Below is a small trained network, with its code and all its weights. Each question gives an input and a class and asks what happens when units are switched off, that is, made to give their printed mean instead of their output.

import numpy as np


def w(rows, s, z=0):
    codes = np.array(rows[::2]) - 128.0
    scale = np.full(codes.shape[1], s)
    scale[-1] = z or s
    return codes * scale


def f(y):
    return y / 2 * (1 + np.tanh(0.7978845608 * (y + 0.044715 * y**3)))


def log_softmax(a):
    a = a - a.max(-1, keepdims=True)
    return a - np.log(np.exp(a).sum(-1, keepdims=True))


def net(x, mask):
    res = np.array(x, float).reshape(1, 3) / 4 @ E
    y = f(res @ A[0][:, :-1].T + A[0][:, -1])
    res = res + np.where(mask, y, B[0][:, -1]) @ B[0][:, :-1]
    return log_softmax(res[-1] @ U[:, :-1].T + U[:, -1])


A, B = {}, {}
E = w([
[155,229,229,95],'x0',
[181,201,75,184],'x1',
[113,125,34,8],'x2',
],0.013)
A[0] = w([
[120,199,142,124,112],'neuron 0',
[169,66,172,185,240],'neuron 1',
[55,110,29,208,167],'neuron 2',
[122,164,73,48,135],'neuron 3',
[120,139,80,84,254],'neuron 4',
[105,90,77,146,128],'neuron 5',
[170,113,116,53,138],'neuron 6',
[108,130,175,175,148],'neuron 7',
[142,152,118,167,134],'neuron 8',
[62,96,223,64,79],'neuron 9',
[83,76,58,193,60],'neuron 10',
[44,39,207,70,151],'neuron 11',
[177,202,50,176,113],'neuron 12',
[249,201,51,157,94],'neuron 13',
[169,190,74,155,53],'neuron 14',
[143,127,222,186,122],'neuron 15',
[73,41,78,175,189],'neuron 16',
[133,188,167,113,125],'neuron 17',
[83,177,84,68,196],'neuron 18',
[133,187,164,89,69],'neuron 19',
[123,206,146,111,49],'neuron 20',
[142,165,184,60,67],'neuron 21',
],0.012,0.0047)
B[0] = w([
[71,113,168,107,182],'neuron 0',
[191,227,56,189,220],'neuron 1',
[84,163,206,104,240],'neuron 2',
[136,155,120,239,217],'neuron 3',
[126,202,134,185,210],'neuron 4',
[119,151,207,157,191],'neuron 5',
[161,151,113,207,185],'neuron 6',
[124,136,68,146,191],'neuron 7',
[109,134,93,137,163],'neuron 8',
[74,84,107,123,215],'neuron 9',
[113,108,254,104,215],'neuron 10',
[50,98,17,120,251],'neuron 11',
[37,92,80,119,220],'neuron 12',
[69,59,77,99,235],'neuron 13',
[96,58,80,119,184],'neuron 14',
[124,154,107,194,235],'neuron 15',
[101,167,188,128,253],'neuron 16',
[73,131,182,119,195],'neuron 17',
[168,179,106,218,210],'neuron 18',
[145,112,251,133,186],'neuron 19',
[121,87,223,120,181],'neuron 20',
[107,109,196,156,194],'neuron 21',
],0.0085,0.013)
U = w([
[98,62,202,167,121],'0',
[63,3,67,169,143],'1',
[147,125,94,232,86],'2',
[118,134,97,152,254],'3',
[151,85,107,59,90],'4',
[236,77,125,94,96],'5',
[184,66,108,98,89],'6',
],0.012,0.0082)

Each question gives the input, the list of numbers given to net, and the class t.
The units are the neurons (one row each of A and B). Each row of codes is followed by its name. A weight is (code - 128) times the scale printed after its matrix; where a second scale follows, it is the last column's (A, B and U).
mask holds one flag per neuron, in row order. A switched-off neuron (its flag False) gives its mean, the last column of its row in B, instead of its output. The means were averaged over made-up inputs and are rounded, as every weight is.
A unit's drop is (log p(t) with every unit on - log p(t) with that unit switched off) / (log p(t) with every unit on - log p(t) with every unit switched off).
The circuit of an input: a set's keep is (log p(t) with only the set's units on - log p(t) with every unit switched off) / (log p(t) with every unit on - log p(t) with every unit switched off). Starting from the 12 units with the biggest drops (on a tie, the unit counted first), units are removed one at a time, each time the one whose removal leaves the highest keep (on an exact tie, the one counted first), for as long as the keep stays at least 0.8.
circuit, biggest first: the units of the circuit, biggest drop first
top k neurons: the k neurons with the biggest drops, biggest first
drop of u: that unit's drop, to one decimal
input [-5,-2,-6], class 2: circuit, biggest first -> [neuron 1]
input [5,-6,-4], class 1: circuit, biggest first -> [neuron 11; neuron 9]
input [7,8,-7], class 1: circuit, biggest first -> [neuron 13; neuron 12]
input [7,8,-4], class 1: top 3 neurons -> [neuron 13; neuron 12; neuron 14]
input [-7,5,-3], class 0: top 2 neurons -> [neuron 10; neuron 2]
input [-2,-1,-3], class 3: top 2 neurons -> [neuron 3; neuron 18]
input [-5,5,-5], class 0: top 3 neurons -> [neuron 10; neuron 2; neuron 11]
input [7,1,8], class 2: top 3 neurons -> [neuron 18; neuron 3; neuron 6]
input [5,-5,-7], class 2: top 2 neurons -> [neuron 1; neuron 15]
input [-7,-7,-1], class 0: top 2 neurons -> [neuron 16; neuron 10]
input [-2,8,7], class 1: top 4 neurons -> [neuron 13; neuron 12; neuron 14; neuron 1]
input [-6,6,1], class 0: top 3 neurons -> [neuron 2; neuron 10; neuron 11]
input [-5,-5,0], class 0: top 3 neurons -> [neuron 16; neuron 10; neuron 13]
input [-8,6,-6], class 0: circuit, biggest first -> [neuron 10]
input [3,-1,-2], class 3: top 2 neurons -> [neuron 10; neuron 2]
input [-3,-3,1], class 3: drop of neuron 17 -> 0.1
input [-6,-2,-7], class 2: drop of neuron 7 -> 0.2
input [-5,5,3], class 0: drop of neuron 5 -> 0.2
